Below are the code and all the weights of a small trained network. Each question names an input and a class and asks about switching units off, where a switched-off unit gives its printed mean instead of its output.

import numpy as np


def w(rows, s, z=0):
    codes = np.array(rows[::2]) - 128.0
    scale = np.full(codes.shape[1], s)
    scale[-1] = z or s
    return codes * scale


def f(y):
    return y / 2 * (1 + np.tanh(0.7978845608 * (y + 0.044715 * y**3)))


def log_softmax(a):
    a = a - a.max(-1, keepdims=True)
    return a - np.log(np.exp(a).sum(-1, keepdims=True))


def net(x, mask):
    res = np.array(x, float).reshape(1, 5) / 4 @ E
    y = f(res @ A[0][:, :-1].T + A[0][:, -1])
    res = res + np.where(mask, y, B[0][:, -1]) @ B[0][:, :-1]
    return log_softmax(res[-1] @ U[:, :-1].T + U[:, -1])


A, B = {}, {}
E = w([
[71,164,97,115,179],'x0',
[146,163,172,97,187],'x1',
[89,9,141,122,161],'x2',
[76,157,185,171,79],'x3',
[180,131,131,225,176],'x4',
],0.011)
A[0] = w([
[224,87,63,67,195,169],'N1',
[14,96,90,53,126,189],'N2',
[193,54,96,191,167,166],'N3',
[172,205,129,138,179,185],'N4',
[180,171,124,163,35,210],'N5',
[86,89,116,187,148,205],'N6',
[141,183,146,140,196,160],'N7',
[131,216,20,140,98,182],'N8',
[61,84,105,70,157,199],'N9',
[124,151,150,89,216,198],'N10',
[134,182,163,129,188,148],'N11',
[125,81,89,205,164,215],'N12',
[156,33,90,179,124,161],'N13',
[168,109,126,187,84,156],'N14',
[176,106,221,117,49,151],'N15',
[96,177,165,140,153,151],'N16',
[197,111,144,139,244,217],'N17',
[52,172,193,184,135,198],'N18',
[240,168,190,139,172,253],'N19',
[1,172,183,130,113,104],'N20',
[166,165,58,149,79,173],'N21',
[15,95,164,51,133,219],'N22',
[65,190,211,173,132,221],'N23',
[180,130,172,145,85,204],'N24',
[176,88,229,114,57,188],'N25',
],0.0096,0.0038)
B[0] = w([
[96,199,67,121,185,225],'N1',
[36,191,84,94,45,248],'N2',
[108,45,52,155,182,214],'N3',
[185,212,170,138,175,194],'N4',
[169,102,138,64,154,211],'N5',
[192,40,89,172,74,181],'N6',
[170,221,166,207,148,176],'N7',
[253,164,93,64,98,208],'N8',
[16,195,74,126,67,220],'N9',
[88,200,107,163,128,187],'N10',
[142,195,165,199,134,169],'N11',
[211,57,53,178,135,199],'N12',
[95,44,68,134,160,208],'N13',
[167,88,127,70,153,174],'N14',
[92,48,216,88,199,197],'N15',
[165,177,204,161,96,159],'N16',
[88,148,88,217,186,227],'N17',
[200,59,179,207,49,199],'N18',
[97,170,150,141,206,224],'N19',
[142,70,125,160,50,201],'N20',
[208,113,106,10,130,182],'N21',
[26,158,129,127,72,254],'N22',
[214,92,204,208,64,211],'N23',
[164,71,179,80,225,177],'N24',
[42,18,203,53,198,209],'N25',
],0.0062,0.0093)
U = w([
[112,145,151,133,135,5],'0',
[232,181,95,16,121,126],'1',
[112,89,216,72,175,199],'2',
[146,57,44,152,140,76],'3',
[139,97,174,173,2,145],'4',
[113,193,95,150,200,98],'5',
[39,178,91,80,56,211],'6',
[183,201,210,178,114,106],'7',
],0.0086,0.0032)

Each question gives the input, the list of numbers given to net, and the class t.
The units are the neurons (one row each of A and B). Each row of codes is followed by its name. A weight is (code - 128) times the scale printed after its matrix; where a second scale follows, it is the last column's (A, B and U).
mask holds one flag per neuron, in row order. A switched-off neuron (its flag False) gives its mean, the last column of its row in B, instead of its output. The means were averaged over made-up inputs and are rounded, as every weight is.
A unit's drop is (log p(t) with every unit on - log p(t) with that unit switched off) / (log p(t) with every unit on - log p(t) with every unit switched off).
The circuit of an input: a set's keep is (log p(t) with only the set's units on - log p(t) with every unit switched off) / (log p(t) with every unit on - log p(t) with every unit switched off). Starting from the 12 units with the biggest drops (on a tie, the unit counted first), units are removed one at a time, each time the one whose removal leaves the highest keep (on an exact tie, the one counted first), for as long as the keep stays at least 0.8.
circuit, biggest first: the units of the circuit, biggest drop first
unit that matters most: the unit with the biggest drop
top k neurons: the k neurons with the biggest drops, biggest first
drop of u: that unit's drop, to one decimal
input [-7,-8,-7,-4,8], class 1: unit that matters most => N21
input [1,-7,-3,-8,1], class 1: circuit, biggest first => [N8 N21]
input [-1,-6,1,7,6], class 3: circuit, biggest first => [N12 N13]
input [-7,8,-5,-1,0], class 2: circuit, biggest first => [N25 N15]
input [2,-1,8,0,0], class 6: circuit, biggest first => [N9 N2]
input [-3,1,-6,-4,3], class 1: circuit, biggest first => [N21 N8]
input [-6,-7,6,7,-2], class 2: top 2 neurons => [N25 N15]
input [-6,2,3,7,-2], class 2: top 2 neurons => [N25 N15]
input [5,-4,-7,3,3], class 1: top 2 neurons => [N8 N21]
input [-3,6,-4,6,-5], class 2: top 3 neurons => [N25 N15 N24]
input [7,-3,0,8,-6], class 4: top 3 neurons => [N18 N23 N20]
input [0,1,2,-6,5], class 5: drop of N21 => 0.1
input [-2,-4,-5,-3,7], class 1: drop of N21 => 0.2
input [-8,-8,-1,-6,-6], class 1: circuit, biggest first => [N21]
input [-1,3,4,2,3], class 3: drop of N22 => 0.1
input [-1,4,3,-2,3], class 5: drop of N20 => 0.1
